Each row was made from one walk, in order. Every step used is in the known rows, and no mark comes twice. Write each row's walk.
Known rows:
vozi -> sibur -> zopat -> fasuf -> rasi: -135, -241, -83, -78, 8, -243, 90, -94, -67, -109, -171, -286, 147, -160, -48, 664, -117, -27, 76, 38, 351, -176, 8, 63, -572, -121, -161, 164, -29, 137, -125, -255, 104, -94, 3, -216, -59, 45, -135, -121, 97, 81, -49, 81, 26, -140, 166, -76, -52
pifip -> zopat -> tozibu -> rasi -> vozi -> rapu -> sibur -> rubuf -> fasuf: -110, -116, -15, -16, -171, -573, 22, -343, 270, -200, 25, 14, 50, 380, 134, 788, -97, -135, -47, 266, -70, -280, 34, -56, -91, -270, -143, -79, 47, -70, -129, -265, 18, 160, 82, -127, -192, 128, -25, 21, 1, 108, -219, 144, 167, -71, 124, 109, 14
tozibu -> rasi -> pifip -> zopat -> sibur: -75, -65, -55, 39, -250, -170, -400, -266, 186, 79, -163, -149, 79, 105, 18, 89, -89, -53, -75, 335, -247, -28, 93, -145, -60, 50, -183, -109, 320, 217, -369, 69, 79, -37, 205, -23, -45, -124, 86, -151, -11, -8, 144, -50, 295, -93, 304, 155, 96
zopat -> sibur -> rubuf -> rapu -> vozi -> rasi: 63, -276, -55, 68, 97, -52, -377, -100, -23, -65, -102, 253, 494, -17, -138, 436, -282, 0, 5, 242, -187, 157, -21, -75, -7, -181, 82, -48, 195, -191, 32, -295, 17, 64, -169, -49, 351, 158, 87, 31, 46, -21, 146, 105, 36, -26, 119, -17, -3
rubuf -> zopat -> tozibu -> pigi -> fasuf -> sibur -> rapu -> vozi -> rasi: -15, -202, 90, 148, 164, -393, 178, -30, -386, -129, -221, 270, 164, 19, 34, 90, -68, 3, 27, 161, 299, -18, -144, -111, 468, -292, -11, 40, 369, -185, 189, -161, 36, 71, -248, 97, 202, 29, 62, -80, -105, 73, 99, 236, -60, 8, -59, -47, -104
sibur -> rapu -> rubuf -> fasuf -> zopat -> tozibu: 101, -143, -87, 77, -94, -21, 323, -11, -97, -48, -278, 24, -29, -152, 182, 54, 209, 105, -11, 188, 483, -309, 65, 86, 129, -213, 55, 50, 60, -12, 23, 182, -40, 27, 183, -67, -157, -52, -123, 113, -44, 39, -207, 30, 165, -15, -100, -7, -2
fasuf -> sibur -> zopat -> tozibu -> pigi -> pifip -> rapu: -20, -11, 138, 138, -78, -397, 54, -50, -17, 39, -93, -55, -179, -6, -168, -269, 179, -23, 41, -49, 561, -79, -35, 20, -33, 58, -15, -54, 240, 77, 249, -105, 42, -35, -48, 103, -369, -141, -143, -30, -84, 220, 6, -14, 6, -48, -157, 103, 44
pifip -> rapu -> rubuf -> sibur -> zopat: 14, -178, 65, 251, -72, -249, 147, 310, 11, -65, 41, -195, 27, -35, 78, 275, -253, 11, -35, 493, 317, -174, 53, -73, -362, 96, -45, -207, 15, -135, 21, -366, 2, -139, -5, -71, -242, 35, -18, 63, -93, 163, 22, 0, 82, -113, 159, -70, 54
fasuf -> sibur -> rubuf -> rapu -> vozi -> rasi -> pifip: 36, -265, -134, 188, 201, 49, -98, -118, -57, -93, -10, 97, 672, -15, -155, 80, -268, -103, 86, 256, -334, -196, -43, -328, 172, -292, 65, 45, 157, -167, -43, -498, 30, -79, -112, 0, 239, 231, 185, -10, -215, 39, 146, 103, -87, -177, 159, 108, -82
tozibu -> rasi -> vozi -> rapu -> sibur -> zopat: -165, -198, 58, 135, -6, -269, 133, 245, -30, -278, 249, -11, -23, 96, 13, 433, -160, -143, 59, 340, -134, -216, -222, -96, -217, 56, -93, -101, 121, -42, -92, -409, 107, -48, -56, 57, 111, 221, 71, -16, -39, 135, -28, 38, 67, -141, 123, -17, -65
pigi -> pifip -> zopat -> rubuf: 65, 88, -66, -54, -235, -186, -307, -254, 76, -8, -278, -63, -133, 121, 5, -49, 222, 112, 30, 19, 48, 17, 97, 141, 83, -38, -36, -57, 139, 148, -132, 258, 0, -9, 180, -212, -146, -152, -175, -29, 146, 98, -42, -66, 108, 14, -27, 107, -64
vozi -> rasi -> pifip -> zopat -> tozibu: 49, -27, -134, 26, -95, -313, -150, -171, -139, 49, -322, 58, 153, 0, 13, -43, 168, 101, -39, 185, -147, -334, -185, 163, 280, -109, -196, 10, 299, 39, -72, 66, -44, -166, 15, 34, 49, 24, 35, -164, 4, 45, 65, -11, 116, -127, 19, 274, 18
sibur -> zopat -> rubuf -> rapu -> vozi -> rasi: 55, -290, -102, 30, 180, -120, -354, 17, -283, -178, -133, 207, 397, -65, -88, 407, -178, 95, 50, 205, -68, 138, -13, 6, -19, -149, 28, -23, 152, -191, 50, -218, 24, 7, -184, -85, 400, 202, 59, 51, 100, 25, 125, 78, 13, -44, 61, -28, 19
rubuf -> sibur -> rapu -> vozi -> rasi -> pifip -> pigi: 97, -77, -97, 225, 81, 153, -73, -7, -189, 19, -63, -65, 470, -173, -12, 94, -415, -107, -33, 516, -117, -193, -327, -286, 314, 50, -4, 61, 78, -46, 26, -306, 31, -254, -311, -13, 138, 139, 284, 91, 36, 23, 172, 47, -61, -78, 134, 103, 94
pigi -> pifip -> rapu -> rubuf: 130, 80, 169, 160, -174, -169, -1, 69, 223, 122, 150, -179, 106, 12, -204, -21, -158, -93, -3, 77, 51, -191, 44, -41, -247, 82, 12, -21, 60, -50, 81, 5, -81, -216, 111, 57, -147, -49, 130, 7, -187, 114, 67, -139, -226, -34, -95, 66, -381
sibur -> rapu -> vozi -> rubuf: 65, -14, 5, 26, 241, -61, 2, 59, 214, 62, 127, 65, 339, -21, -24, 39, -240, -76, 4, 19, -349, -37, -198, -62, 167, -132, -64, -49, 218, -87, -73, -246, 21, 19, 61, -124, 237, -73, 73, -35, -137, -105, -36, -55, -28, -53, 95, -139, -369
zopat -> sibur -> rubuf -> fasuf -> rasi -> pifip -> rapu: -117, -157, -26, 88, -20, -43, -220, -404, 352, 148, -7, -301, 454, 132, -305, 369, -388, -75, -39, 11, 271, -301, 210, -224, -488, -70, -192, 17, 31, -2, -186, -396, 130, -205, 19, -66, -176, 47, 135, -118, -104, 89, -19, -22, 86, -208, 179, 135, -41
tozibu -> pigi -> fasuf -> sibur -> zopat -> rubuf -> rapu: -73, -178, -109, 247, 22, -159, -25, -2, -261, -230, -268, 31, -159, -32, 127, 250, 64, 125, 29, -89, 581, 289, 290, -225, -33, -201, 157, -93, 140, 49, -122, -99, 37, 127, 10, -70, 46, -63, -280, 122, 120, 46, -107, 159, 132, 25, 6, -85, 218
tozibu -> pigi -> fasuf -> zopat: -18, 147, 134, -37, -41, 59, 114, -55, -110, -47, -95, -92, -246, 137, 122, -489, 332, 18, 69, -185, 469, -110, 363, -158, 123, -189, 47, 5, 153, 261, 77, -38, -3, 111, 69, 38, 132, -163, -107, 108, -44, 58, -74, 79, 1, 31, -133, -86, -70
rapu -> sibur -> zopat -> rubuf -> fasuf -> rasi -> pifip -> pigi -> tozibu: -55, 37, -76, 150, -170, 152, 85, -113, 62, -150, -23, -97, 123, 9, 170, 233, 62, 63, -62, 362, 105, -408, 51, -135, 147, -307, -12, 17, -297, -2, -163, -184, 77, -365, -122, -7, 71, 104, 48, 193, 199, -26, -138, 133, -115, -15, 50, -107, 84
tozibu -> pigi -> fasuf -> zopat -> rubuf -> sibur -> rapu -> vozi -> rasi -> pifip: 31, -182, -101, 118, 129, -120, -148, -154, -409, -35, -131, -23, 383, 83, -45, -228, -210, 13, 148, 146, 91, -151, 135, -357, 402, -180, -48, 38, 306, -35, -34, -195, 70, -51, -62, -32, 304, 129, 220, -21, -104, 47, 120, 147, 11, -148, 5, 84, -58
pifip -> pigi -> fasuf -> sibur -> rubuf -> rapu -> vozi: 14, 17, -4, 408, 76, 138, 89, 102, 202, -174, -89, 122, 380, 45, 232, 92, -153, -71, -36, 595, -126, 60, 74, -243, 99, -275, 133, 0, 198, -45, 48, -368, -52, 48, -93, -126, 132, -95, -5, 149, -40, 14, -3, 197, -96, 61, 199, -6, -72
rubuf -> sibur -> zopat -> tozibu -> pigi -> fasuf -> rasi -> rapu: -197, -282, 69, 289, 175, -347, 99, 113, -197, 18, -50, 29, -93, -53, 84, 58, -35, -18, 68, -107, 130, -318, -44, -5, -189, -285, -155, 165, 196, -100, -22, -433, 89, -64, -43, 63, -144, 49, -141, -151, 29, 94, -95, 85, -27, -126, 40, 106, 140
tozibu -> pigi -> pifip -> rasi -> rapu -> rubuf -> zopat: 109, -152, 180, 129, -64, -233, 510, -65, 92, -131, 206, -22, -67, 46, 46, 2, -20, -117, 49, -480, 313, -195, 19, 92, 155, -113, 140, 33, -149, -197, 110, 107, -63, -51, -21, 203, -160, -29, 48, -50, -167, 128, -7, -102, -260, 91, -139, -2, -293
pigi -> fasuf -> zopat -> tozibu -> rasi -> vozi: -25, -6, 139, 33, -109, -525, 11, -45, -65, 76, 42, -22, -20, -21, 89, -268, 140, -95, 93, 80, -38, -53, 187, -43, -8, -287, -139, 44, 375, 211, -187, -137, 28, 124, 80, -23, 105, -173, -183, -57, 59, 115, -54, 199, 49, -36, 105, 124, -147
tozibu -> pigi -> pifip -> zopat -> sibur -> rapu -> rubuf -> fasuf -> rasi -> vozi: -121, -164, 34, -33, 16, -458, 100, -310, 162, -29, -47, -7, 182, -253, -138, 199, -70, -238, 17, 179, 104, -70, -145, -116, -6, -183, -248, 192, 239, 73, -85, -348, 3, -76, -72, -27, -244, -127, -172, -101, -26, 85, 2, 141, -122, -95, 92, -38, 13
pifip -> vozi -> sibur -> rapu -> rubuf -> zopat -> tozibu -> pigi: 73, -49, 19, 52, 37, -549, 482, -144, -198, 12, -152, 48, -103, 27, 93, 21, -4, 67, 16, -421, 739, 120, -163, 57, 406, 2, -119, -67, 129, -148, 110, 338, -61, 23, -77, 156, 61, -5, -114, -178, -75, 33, -44, 56, -73, 74, -226, 41, -93
rubuf -> sibur -> rapu -> vozi -> rasi: 43, -266, -11, 64, 219, -201, -257, 35, -289, -57, -83, 122, 388, -151, -75, 287, -344, -25, 25, 464, -131, 64, -234, -124, 193, -49, -31, 10, 285, -230, 178, -254, 66, 29, -248, -27, 216, 178, 175, -10, -53, 2, 172, 111, -38, -73, 50, -58, -11
fasuf -> rasi -> vozi -> rubuf -> rapu: 34, -196, -37, 29, 296, -134, -178, -103, 120, 37, 73, -83, 319, -352, -139, 345, -58, -176, -16, -412, -129, 179, -93, -86, -180, -169, 57, 85, 189, 16, -136, -529, -7, 64, -80, -12, 231, -84, -169, -5, 39, -96, -72, 42, -118, -77, 118, -175, -66
rubuf -> zopat -> sibur -> rapu -> vozi: -31, -189, -21, 232, 105, 108, 184, 94, 64, -131, -90, 157, 269, -80, 109, 65, -244, -11, -17, 448, -1, 103, -138, -46, 317, 130, 0, -20, 270, -147, -34, 95, 60, 65, -27, -62, 78, -112, 139, -86, -84, -10, 66, 73, 115, 49, 145, -105, -88
pifip -> rasi -> sibur -> rubuf -> zopat: -26, -72, 125, 39, -126, -135, 610, -177, 342, -208, 99, 30, 113, 327, 120, 150, -149, -54, 20, -82, 333, -119, 118, 25, 62, -251, 151, -164, -207, -95, -28, -175, 25, 5, -41, -62, -200, 2, -96, -2, -29, 156, -120, 23, -4, 48, 65, -47, -273
rapu -> sibur -> zopat -> fasuf -> rasi -> pifip: -178, -194, -219, 132, -108, 60, 261, -27, -88, -157, -14, -167, 353, -28, -56, 190, -187, -125, 95, 226, -23, -472, 18, -86, -183, -59, -152, 219, -56, 91, -196, -279, 62, -240, 36, -77, -106, 126, 233, -133, -82, 52, 0, 66, 28, -228, 158, 51, -23
tozibu -> pigi -> fasuf -> zopat -> sibur -> rapu: -94, -89, 9, 126, -52, 126, 45, -39, -65, -29, -216, -7, -171, -147, -10, -96, -81, 38, 15, 112, 563, 55, 75, -296, 206, 23, 45, -80, 332, 185, -123, 73, 142, 86, 48, -10, 42, -156, -130, 34, -9, -2, -54, 48, 249, -4, -51, -158, 12
rubuf -> fasuf -> zopat -> tozibu: 84, -107, -75, -46, -93, -33, 180, -119, -81, -48, -298, 16, -86, 0, 217, -53, 407, 111, -9, 38, 462, -237, 155, 194, 73, -192, 50, 67, 23, 60, 76, 144, -39, 104, 148, -64, -157, -86, -147, 101, 53, 48, -193, 63, 230, 13, -56, 24, 150
rasi -> pifip -> pigi -> fasuf: -26, 268, 70, 215, -201, 113, 117, 81, 89, -95, 8, -174, 24, 198, 119, -163, -132, -115, -44, 216, 33, -313, 118, -250, 102, -26, -6, 33, 79, 197, -129, -253, -40, -224, -55, -49, 130, -112, 97, 66, 77, 61, 51, 69, -16, 5, 79, 12, -165
rapu -> sibur -> zopat -> tozibu -> pigi -> fasuf -> rasi: -257, 1, 35, 189, -160, -234, 381, 121, -215, -149, -151, 76, -139, 9, 132, -32, 147, -74, 26, 56, 327, -217, 34, 86, -48, -319, -188, 143, 166, 49, 85, -350, -4, -96, -35, 72, -68, -47, -59, -132, 47, 40, -69, 236, -60, -83, -81, -81, 70
rubuf -> rapu -> vozi -> rasi -> sibur -> zopat: -133, -234, 12, 70, 192, -167, 108, 256, -117, -336, 44, 229, 290, 76, 3, 163, -195, -34, 67, 550, -244, -40, -163, -102, -61, -54, 22, -77, 132, -81, 43, -474, 34, -101, -116, -49, 138, 230, 8, 69, 30, 111, 108, 20, 44, -104, 154, -56, 7
tozibu -> pigi -> pifip -> rapu -> sibur -> rubuf -> zopat: -30, 4, 146, 142, -233, -79, 551, -129, 197, -171, 113, 43, -128, 265, -44, 27, 43, -162, 18, -428, 431, -146, 55, 66, 278, 84, 185, -156, -132, -158, 163, -120, -27, 168, -60, 56, -314, -70, 44, -26, -112, 214, -130, 72, -27, 80, -182, -121, -94
rapu -> vozi -> sibur -> zopat -> tozibu -> rasi -> pifip: -37, -157, -101, 131, -41, -356, 68, 72, -161, -107, 41, -114, 281, -21, 94, -52, -116, -107, 128, 209, -442, -212, -39, -49, 83, -77, -164, -35, 272, -17, -189, -116, 45, -17, 227, -54, 152, 105, 115, -176, -101, 79, 104, 67, 109, -172, 174, 181, -74
pifip -> pigi -> fasuf -> sibur -> rapu -> rubuf -> zopat -> tozibu -> rasi: 2, -59, 157, 343, -322, -434, 407, 126, -210, -20, -142, -78, -266, -116, 305, 227, -59, -118, -67, 172, 361, -94, 88, -108, 120, -331, 84, -55, 203, 40, -165, 68, 36, 116, 126, 1, -216, -207, -102, -2, -17, 110, -76, 156, 64, 64, 52, -19, -111
pifip -> rasi -> rapu -> sibur -> rubuf -> zopat -> tozibu -> pigi -> fasuf: -113, 71, 125, 261, -265, -430, 483, -120, 69, -178, 8, 148, -187, 467, 230, -78, 14, 12, 29, -231, 445, -234, 184, 23, 263, -343, -47, -46, 122, -51, 65, -17, -36, -2, -42, 159, -1, -50, -2, -91, -6, 85, -147, 171, -14, 74, -150, 111, -196

Write each row's walk:
-232, -93, 26, 344, -21, -140, 225, 5, -88, -19, 22, 163, 20, 207, 73, -35, 27, -83, 33, -26, -176, -315, -205, -20, 52, -178, -161, 237, 170, -110, 54, -135, 4, -138, -18, 279, -6, 140, 251, -168, -64, -26, -106, 119, -129, -61, -74, 195, 36 : zopat -> tozibu -> pigi -> fasuf -> rasi -> rapu -> sibur
25, -173, 117, 215, -128, -468, 166, -264, 9, 70, -32, -347, 88, 175, 90, 364, -93, -16, -15, 143, 456, -223, 376, -366, -171, -294, 64, 17, -3, 93, -257, 113, 109, -50, 92, 50, -225, -113, 110, -7, -237, 105, -45, 120, -93, -16, 213, 68, -254 : pigi -> tozibu -> rasi -> pifip -> rapu -> rubuf -> zopat -> fasuf -> sibur
-2, -95, -98, 128, -162, -54, -181, -185, 173, -132, -192, 112, -72, -152, -43, 218, 48, -68, -20, -111, 132, 247, 96, -68, 146, -14, 207, -165, 188, 73, -43, -108, -17, 246, 47, -87, -145, -137, -285, 74, 95, 31, -40, 30, 155, 35, -33, -83, 217 : tozibu -> pigi -> pifip -> zopat -> sibur -> rubuf -> rapu
18, -159, -10, -71, -23, -536, 153, -426, 361, -261, 27, 20, 210, 307, 92, 421, -83, -79, 97, -76, 125, -165, 25, 52, 1, -329, -51, -7, -24, -184, 175, -172, -17, 116, 67, -127, -145, 125, -145, 14, -11, 112, -135, 87, 12, 9, -23, 110, -93 : zopat -> tozibu -> pigi -> pifip -> rasi -> rapu -> vozi -> sibur -> rubuf -> fasuf
-51, -41, -99, 179, -44, 281, 175, -196, 161, -66, 41, -179, 359, 72, -18, 521, -295, -208, -53, 195, 13, -493, -215, -236, -99, -167, -17, 151, -243, -1, -90, -493, 40, -306, -159, -25, -37, 219, 224, 88, 40, 37, -81, 24, -109, -130, 116, 109, 34 : vozi -> rapu -> sibur -> rubuf -> fasuf -> rasi -> pifip -> pigi
30, -110, 64, 347, -145, -365, 152, 89, 39, 163, 62, -197, 252, 31, -67, 71, -273, -21, -2, 349, 87, -375, 101, -224, -335, -211, -151, -75, 141, -51, -185, -137, 10, -301, 184, 92, -140, 55, 158, -71, -302, 137, 45, -46, -68, -186, 138, 264, -255 : fasuf -> sibur -> zopat -> tozibu -> rasi -> pifip -> rapu -> rubuf
-19, -193, 11, 98, 48, -393, 103, -197, 89, -48, -18, -269, 83, -68, 36, 350, -295, -64, 5, 110, 534, -118, 110, -413, 110, -246, 18, -63, 185, 90, -308, -41, 237, 82, 3, -120, -82, -116, -143, -47, -189, 5, -111, 25, 81, -63, 142, -223, -374 : pigi -> tozibu -> rasi -> pifip -> vozi -> rubuf -> zopat -> fasuf -> sibur -> rapu
-114, 66, 132, 98, -263, -296, 291, -27, 178, -1, 21, 112, -33, 375, 146, -175, -51, -51, 109, 235, -93, -215, 301, -153, -48, -509, 59, -158, 116, 152, -202, -249, 54, 118, 284, -198, -153, -12, -217, 58, 24, 147, -188, 103, 138, -58, 64, 117, -248 : pigi -> fasuf -> zopat -> tozibu -> rasi -> sibur -> rubuf
-39, -169, -145, 37, -191, -387, 145, -98, 187, -287, 63, -125, 247, 142, 63, 644, -259, -24, 35, 271, 313, -114, 85, -6, -351, -37, -72, -4, 14, 182, -166, -152, 22, -92, -78, -136, 42, 0, 35, 49, 87, 32, -102, 59, 160, -56, 214, -45, -193 : pifip -> rasi -> vozi -> rubuf -> rapu -> sibur -> zopat -> fasuf
-95, -173, 113, -7, 112, -443, 298, -158, 108, -19, 44, -170, 277, 377, 22, 480, -331, -93, 40, 176, 317, -155, 2, -124, -438, -166, -107, 202, -33, 58, -136, -88, 55, -251, -6, -42, -81, 128, 79, -151, -37, 56, -28, -62, -194, -84, 166, 96, -437 : pifip -> vozi -> rapu -> rubuf -> zopat -> fasuf -> rasi -> sibur
17, 23, 170, 437, -270, -224, 492, 68, -9, -31, -130, -163, -42, 151, 312, -38, 18, -153, -66, 342, 300, -306, 155, -319, 66, -409, 101, 31, 145, 93, -168, -223, -26, -119, 84, 60, -181, -201, 8, 29, -148, 135, -4, 195, -38, 15, 202, 62, -169 : rapu -> rubuf -> zopat -> tozibu -> rasi -> pifip -> pigi -> fasuf -> sibur
-57, -79, -81, 124, -116, -203, -70, -144, 216, -185, -10, -114, 233, -67, -26, 393, 64, -278, -22, 80, -269, -54, -188, -10, -64, 54, 16, 155, 269, 141, -33, -309, -59, 24, 8, -3, -30, -104, 109, -35, -7, -40, -70, 73, -55, -61, 97, -125, -95 : pigi -> pifip -> zopat -> fasuf -> rasi -> vozi -> rubuf -> rapu -> sibur
35, -257, 29, 137, 16, -538, 79, -212, 108, -45, -39, -210, 180, 267, 157, 491, -162, -117, -39, 393, 376, -227, 138, -344, -301, -415, -76, 69, 91, -88, -111, -181, 46, -53, 132, 22, -205, 106, -4, -12, -282, 51, -35, 40, 8, -118, 215, 127, -146 : zopat -> tozibu -> rasi -> pifip -> vozi -> rapu -> rubuf -> fasuf -> sibur
137, -143, -113, 29, -6, -149, 238, -142, 97, -83, -231, -212, 245, -16, 114, 68, 39, 56, 26, 197, 532, -346, -2, -45, 31, -87, -89, 30, 173, -24, -23, 92, -19, -95, 168, -84, 48, 46, -100, -21, -140, 52, -118, -30, 149, -94, -14, 26, -213 : rasi -> pifip -> vozi -> sibur -> rapu -> rubuf -> fasuf -> zopat -> tozibu
61, -192, -28, 78, 72, -289, 61, 57, 112, -22, 131, -276, 341, 127, -105, 613, -472, -27, 49, 218, 363, -422, 17, -143, -560, -130, -198, 91, -31, -49, -203, -182, 39, -378, 2, -74, 170, 234, 77, -121, -169, 58, 35, -179, -171, -207, 120, 88, -541 : sibur -> zopat -> fasuf -> rasi -> pifip -> vozi -> rapu -> rubuf
51, -172, -44, 58, -38, -139, 263, -175, 100, -74, -131, 71, 82, 182, 130, 215, 247, 38, 35, 117, 326, -388, -18, 73, 44, -257, 30, 41, 65, -23, 10, -121, -11, 40, 65, -27, -27, 75, -93, 81, 3, 104, -274, 120, 158, -59, -15, 127, -29 : rasi -> vozi -> rapu -> sibur -> rubuf -> fasuf -> zopat -> tozibu
-72, -111, 69, 87, 18, -200, -116, -100, 44, -90, 205, 181, 132, 313, -183, -58, -137, -154, 73, -42, -158, -176, -304, -79, 104, 80, -85, 115, 123, -181, 222, -141, 22, -88, -196, 268, 76, 290, 275, -97, -115, 32, 68, -73, -134, -36, -148, 112, -87 : tozibu -> pigi -> pifip -> vozi -> rasi -> rapu -> sibur
-2, -272, 69, -16, 113, -359, -215, -173, 35, 141, 111, -49, -56, 79, 58, 204, 23, -60, 45, -401, -215, -291, 102, -13, -228, -346, -36, 61, 102, -12, -217, -86, 114, 200, 267, -13, -66, 43, -69, -10, -26, 22, -200, -116, 155, -69, 80, 152, -39 : vozi -> rubuf -> fasuf -> zopat -> tozibu -> rasi -> rapu
-22, -122, 74, -170, 148, -92, 45, -176, 155, -111, 64, -127, 165, 136, 145, 60, 0, -154, 38, 169, -38, -135, 193, -239, -45, -292, 33, -4, 115, 134, -68, -240, 88, 222, 253, -182, -35, -50, -5, 174, -126, 0, -160, -27, 137, -55, 136, -174, -157 : tozibu -> rasi -> sibur -> rapu -> vozi -> rubuf -> fasuf -> zopat
48, -305, 138, 64, 177, -435, 30, -233, 81, 40, 21, 227, 97, 204, -201, 14, -81, -33, 97, -387, 373, -256, -160, -14, 73, -307, 18, 40, 97, -253, 113, -287, 90, 33, -229, 100, -92, 169, -204, -133, -105, 194, -24, -73, -57, -36, -91, 141, -175 : fasuf -> sibur -> rubuf -> zopat -> tozibu -> pigi -> pifip -> vozi -> rasi -> rapu
-92, -229, -130, -51, -120, -233, -137, -313, 1, -245, -65, -110, 219, 415, -96, 664, -244, 52, -9, 125, 380, -267, 229, -131, -278, -39, -119, -65, -153, -131, -125, -203, 70, -114, 5, -142, -82, 241, 177, 70, 48, 133, -87, 47, 262, -117, 85, 19, 109 : vozi -> rasi -> pifip -> rapu -> sibur -> zopat -> rubuf -> fasuf
-153, -220, -60, 191, 58, -3, 253, 238, 119, -288, 125, 30, 224, -188, -17, 338, -63, -181, 5, 184, -100, -149, -231, -15, -219, -38, -33, -13, 91, -58, -60, -689, 13, -83, -94, 4, 73, 71, -36, 10, -17, 37, -84, 83, 27, -144, 153, -237, 30 : fasuf -> rasi -> vozi -> rubuf -> rapu -> sibur -> zopat
